Here is a tiny trained network, its code and every weight. The questions are about switching its units off for an input and a class, where a switched-off unit gives its printed mean instead of its output.

import numpy as np


def w(rows, s, z=0):
    codes = np.array(rows[::2]) - 128.0
    scale = np.full(codes.shape[1], s)
    scale[-1] = z or s
    return codes * scale


def f(y):
    return y / 2 * (1 + np.tanh(0.7978845608 * (y + 0.044715 * y**3)))


def log_softmax(a):
    a = a - a.max(-1, keepdims=True)
    return a - np.log(np.exp(a).sum(-1, keepdims=True))


def net(x, mask):
    res = np.array(x, float).reshape(1, 7) / 4 @ E
    y = f(res @ A[0][:, :-1].T + A[0][:, -1])
    res = res + np.where(mask, y, B[0][:, -1]) @ B[0][:, :-1]
    return log_softmax(res[-1] @ U[:, :-1].T + U[:, -1])


A, B = {}, {}
E = w([
[133,138,217,121,70],'x0',
[189,169,174,101,69],'x1',
[23,81,143,77,160],'x2',
[191,16,114,105,18],'x3',
[7,255,98,174,56],'x4',
[110,176,180,92,173],'x5',
[227,122,76,53,151],'x6',
],0.0067)
A[0] = w([
[155,116,155,143,135,97],'N0',
[149,120,95,165,127,202],'N1',
[54,142,180,116,88,121],'N2',
[156,159,131,68,142,75],'N3',
[144,141,162,114,144,79],'N4',
[138,91,172,166,128,72],'N5',
[83,156,218,94,89,93],'N6',
[163,126,103,176,173,95],'N7',
[71,120,98,166,97,72],'N8',
[100,118,175,235,104,153],'N9',
[147,107,174,76,161,149],'N10',
[139,135,188,129,126,54],'N11',
[126,176,162,124,125,110],'N12',
[165,85,111,140,116,252],'N13',
[68,71,87,80,156,141],'N14',
[74,52,119,97,161,165],'N15',
[160,199,64,29,125,153],'N16',
[136,153,119,93,246,194],'N17',
[27,25,70,67,184,198],'N18',
[87,182,101,82,148,124],'N19',
[91,114,154,104,142,125],'N20',
[137,100,125,108,120,66],'N21',
[206,78,76,88,63,205],'N22',
[183,122,69,76,72,170],'N23',
[45,161,56,178,57,181],'N24',
[48,161,87,161,40,154],'N25',
[99,152,235,116,96,103],'N26',
[145,167,122,167,82,144],'N27',
[128,131,139,108,34,60],'N28',
[134,214,118,37,152,137],'N29',
],0.012,0.0031)
B[0] = w([
[129,135,134,133,120,139],'N0',
[168,160,127,137,112,157],'N1',
[150,147,124,180,194,194],'N2',
[140,114,168,133,149,143],'N3',
[110,132,142,148,142,132],'N4',
[124,124,120,109,120,143],'N5',
[94,123,80,154,193,184],'N6',
[158,170,92,114,154,152],'N7',
[138,100,140,176,146,169],'N8',
[144,188,160,129,116,188],'N9',
[108,122,95,154,151,173],'N10',
[107,135,116,164,145,136],'N11',
[107,96,130,135,146,153],'N12',
[180,122,141,90,100,197],'N13',
[124,146,68,157,104,186],'N14',
[138,115,67,97,92,194],'N15',
[178,81,137,55,122,180],'N16',
[85,129,79,53,185,209],'N17',
[95,134,4,128,74,245],'N18',
[129,84,125,114,147,181],'N19',
[130,159,136,131,127,152],'N20',
[148,110,125,123,136,140],'N21',
[236,68,166,111,100,254],'N22',
[211,87,156,126,114,207],'N23',
[149,53,110,225,129,242],'N24',
[69,57,141,188,137,231],'N25',
[48,135,97,157,160,184],'N26',
[134,124,120,126,99,163],'N27',
[91,54,105,83,160,167],'N28',
[153,55,145,56,168,179],'N29',
],0.021,0.01)
U = w([
[225,108,208,105,133,142],'0',
[81,143,189,146,95,5],'1',
[69,75,129,248,157,117],'2',
[175,2,90,175,67,227],'3',
[124,151,32,94,177,184],'4',
[91,42,176,136,222,71],'5',
],0.0071,0.0019)

Each question gives the input, the list of numbers given to net, and the class t.
The units are the neurons (one row each of A and B). Each row of codes is followed by its name. A weight is (code - 128) times the scale printed after its matrix; where a second scale follows, it is the last column's (A, B and U).
mask holds one flag per neuron, in row order. A switched-off neuron (its flag False) gives its mean, the last column of its row in B, instead of its output. The means were averaged over made-up inputs and are rounded, as every weight is.
A unit's drop is (log p(t) with every unit on - log p(t) with that unit switched off) / (log p(t) with every unit on - log p(t) with every unit switched off).
The circuit of an input: a set's keep is (log p(t) with only the set's units on - log p(t) with every unit switched off) / (log p(t) with every unit on - log p(t) with every unit switched off). Starting from the 12 units with the biggest drops (on a tie, the unit counted first), units are removed one at a time, each time the one whose removal leaves the highest keep (on an exact tie, the one counted first), for as long as the keep stays at least 0.8.
circuit, biggest first: the units of the circuit, biggest drop first
most important unit: the unit with the biggest drop
top k neurons: the k neurons with the biggest drops, biggest first
drop of u: that unit's drop, to one decimal
input [-8,-2,4,-6,7,8,-1], class 5: circuit, biggest first -> [N29]
input [5,8,-7,7,-5,0,-8], class 0: circuit, biggest first -> [N18; N24]
input [-3,0,0,4,5,8,2], class 5: top 2 neurons -> [N18; N22]
input [8,-1,6,-1,5,8,3], class 5: circuit, biggest first -> [N29; N18]
input [3,7,3,-8,4,4,-2], class 5: top 2 neurons -> [N29; N18]
input [-1,-1,-7,-4,-3,7,4], class 4: top 3 neurons -> [N17; N22; N25]
input [0,3,8,-7,7,-4,6], class 5: top 2 neurons -> [N29; N22]
input [1,-1,8,-4,4,5,0], class 2: top 2 neurons -> [N25; N24]
input [-1,-5,-2,3,3,-6,-4], class 2: circuit, biggest first -> [N22; N25]
input [4,-6,-5,-4,7,3,3], class 2: top 2 neurons -> [N24; N22]
input [5,2,0,-8,-5,-8,1], class 4: top 4 neurons -> [N22; N25; N24; N23]
input [-4,-2,-2,-8,3,-2,6], class 4: top 2 neurons -> [N17; N25]
input [3,-2,1,-7,-1,-8,1], class 4: top 2 neurons -> [N22; N25]
input [4,-1,1,3,-4,6,-4], class 2: most important unit -> N17
input [-6,-3,-5,1,5,0,-2], class 2: drop of N22 -> 0.3
input [-2,-1,-6,3,4,-1,-6], class 2: drop of N22 -> 0.1
